Below are the code and all the weights of a small trained network. Each question names an input and a class and asks about switching units off, where a switched-off unit gives its printed mean instead of its output.

import numpy as np


def w(rows, s, z=0):
    codes = np.array(rows[::2]) - 128.0
    scale = np.full(codes.shape[1], s)
    scale[-1] = z or s
    return codes * scale


def f(y):
    return y / 2 * (1 + np.tanh(0.7978845608 * (y + 0.044715 * y**3)))


def log_softmax(a):
    a = a - a.max(-1, keepdims=True)
    return a - np.log(np.exp(a).sum(-1, keepdims=True))


def net(x, mask):
    res = np.array(x, float).reshape(1, 6) / 4 @ E
    y = f(res @ A[0][:, :-1].T + A[0][:, -1])
    res = res + np.where(mask, y, B[0][:, -1]) @ B[0][:, :-1]
    return log_softmax(res[-1] @ U[:, :-1].T + U[:, -1])


A, B = {}, {}
E = w([
[124,209,187],'x0',
[244,186,71],'x1',
[132,130,126],'x2',
[47,172,72],'x3',
[130,129,128],'x4',
[124,128,129],'x5',
],0.011)
A[0] = w([
[102,90,71,88],'N1',
[60,200,107,40],'N2',
[178,128,109,37],'N3',
[33,124,27,145],'N4',
[164,60,191,168],'N5',
[153,98,138,75],'N6',
[103,137,90,136],'N7',
[154,125,110,74],'N8',
[133,182,166,43],'N9',
[134,197,141,35],'N10',
[157,166,194,76],'N11',
[187,91,173,94],'N12',
[109,97,137,111],'N13',
[164,136,114,129],'N14',
[248,239,118,191],'N15',
[97,127,157,243],'N16',
[208,197,140,179],'N17',
[119,166,149,156],'N18',
[76,130,214,197],'N19',
[43,100,158,44],'N20',
[112,234,171,1],'N21',
[150,53,28,77],'N22',
[95,116,138,109],'N23',
[61,198,97,113],'N24',
[98,173,91,169],'N25',
[139,41,18,77],'N26',
[203,93,191,188],'N27',
[85,186,49,123],'N28',
[98,166,64,158],'N29',
[118,25,96,11],'N30',
[158,171,195,10],'N31',
[145,203,96,213],'N32',
[162,153,39,104],'N33',
[173,151,90,120],'N34',
],0.013,0.0028)
B[0] = w([
[164,166,150,148],'N1',
[137,113,134,171],'N2',
[103,152,168,151],'N3',
[161,120,107,188],'N4',
[155,146,55,168],'N5',
[155,152,113,135],'N6',
[159,107,106,140],'N7',
[99,171,141,136],'N8',
[117,148,221,151],'N9',
[106,141,159,156],'N10',
[169,113,168,158],'N11',
[159,151,82,159],'N12',
[82,197,89,142],'N13',
[80,132,104,149],'N14',
[65,107,84,254],'N15',
[129,121,77,160],'N16',
[84,54,136,207],'N17',
[185,119,164,148],'N18',
[90,89,68,190],'N19',
[117,134,143,186],'N20',
[156,166,253,178],'N21',
[129,125,236,170],'N22',
[113,141,106,145],'N23',
[205,125,116,176],'N24',
[187,95,89,156],'N25',
[116,157,254,176],'N26',
[155,113,84,179],'N27',
[178,124,103,170],'N28',
[188,75,99,159],'N29',
[122,152,167,165],'N30',
[190,155,151,155],'N31',
[92,97,131,182],'N32',
[84,148,114,174],'N33',
[78,119,126,167],'N34',
],0.0068,0.016)
U = w([
[126,68,167,237],'0',
[138,122,254,46],'1',
[200,71,107,27],'2',
[107,130,144,249],'3',
[12,146,118,2],'4',
[120,142,147,187],'5',
],0.01,0.0049)

Each question gives the input, the list of numbers given to net, and the class t.
The units are the neurons (one row each of A and B). Each row of codes is followed by its name. A weight is (code - 128) times the scale printed after its matrix; where a second scale follows, it is the last column's (A, B and U).
mask holds one flag per neuron, in row order. A switched-off neuron (its flag False) gives its mean, the last column of its row in B, instead of its output. The means were averaged over made-up inputs and are rounded, as every weight is.
A unit's drop is (log p(t) with every unit on - log p(t) with that unit switched off) / (log p(t) with every unit on - log p(t) with every unit switched off).
The circuit of an input: a set's keep is (log p(t) with only the set's units on - log p(t) with every unit switched off) / (log p(t) with every unit on - log p(t) with every unit switched off). Starting from the 12 units with the biggest drops (on a tie, the unit counted first), units are removed one at a time, each time the one whose removal leaves the highest keep (on an exact tie, the one counted first), for as long as the keep stays at least 0.8.
circuit, biggest first: the units of the circuit, biggest drop first
unit that matters most: the unit with the biggest drop
top k neurons: the k neurons with the biggest drops, biggest first
drop when u is switched off: that unit's drop, to one decimal
input [-7,4,-5,1,-4,-4], class 1: unit that matters most	N26
input [-7,-5,0,-5,-6,-1], class 1: circuit, biggest first	(N26 N22)
input [-5,8,-5,3,-1,-2], class 4: top 2 neurons	(N33 N15)
input [-5,-7,2,-2,-1,4], class 4: circuit, biggest first	(N13 N24)
input [-7,-7,4,-6,1,-2], class 1: top 2 neurons	(N26 N30)
input [-8,-5,-7,6,-7,-3], class 1: top 2 neurons	(N26 N22)
input [-6,8,7,6,-5,-7], class 4: top 3 neurons	(N33 N15 N34)
input [-4,-4,7,-4,-2,5], class 5: top 2 neurons	(N17 N5)
input [8,7,-7,4,8,4], class 1: top 2 neurons	(N21 N9)
input [7,-5,-4,6,-2,0], class 1: top 2 neurons	(N21 N15)
input [8,2,-5,3,3,-7], class 1: top 2 neurons	(N21 N9)
input [-3,-4,-2,-7,0,0], class 2: top 2 neurons	(N5 N27)
input [6,7,-3,3,4,0], class 4: top 2 neurons	(N15 N33)
input [-2,-7,-8,6,1,7], class 5: unit that matters most	N15
input [-8,3,7,-6,1,1], class 1: top 2 neurons	(N26 N22)
input [8,4,-3,5,7,1], class 1: top 2 neurons	(N21 N9)
input [-8,-5,6,6,2,6], class 1: top 2 neurons	(N26 N22)
input [-7,-6,-6,-6,5,-3], class 1: top 2 neurons	(N26 N30)
input [3,8,-3,8,-2,-5], class 2: top 4 neurons	(N29 N28 N25 N24)
input [4,8,-1,6,5,1], class 4: circuit, biggest first	(N15)
input [-7,8,4,-7,-1,-1], class 4: drop when N34 is switched off	0.1
input [-4,-4,5,6,3,1], class 2: drop when N4 is switched off	0.2
input [1,3,1,7,0,5], class 2: drop when N21 is switched off	0.0
input [-4,-7,1,-1,-2,4], class 4: drop when N29 is switched off	0.1
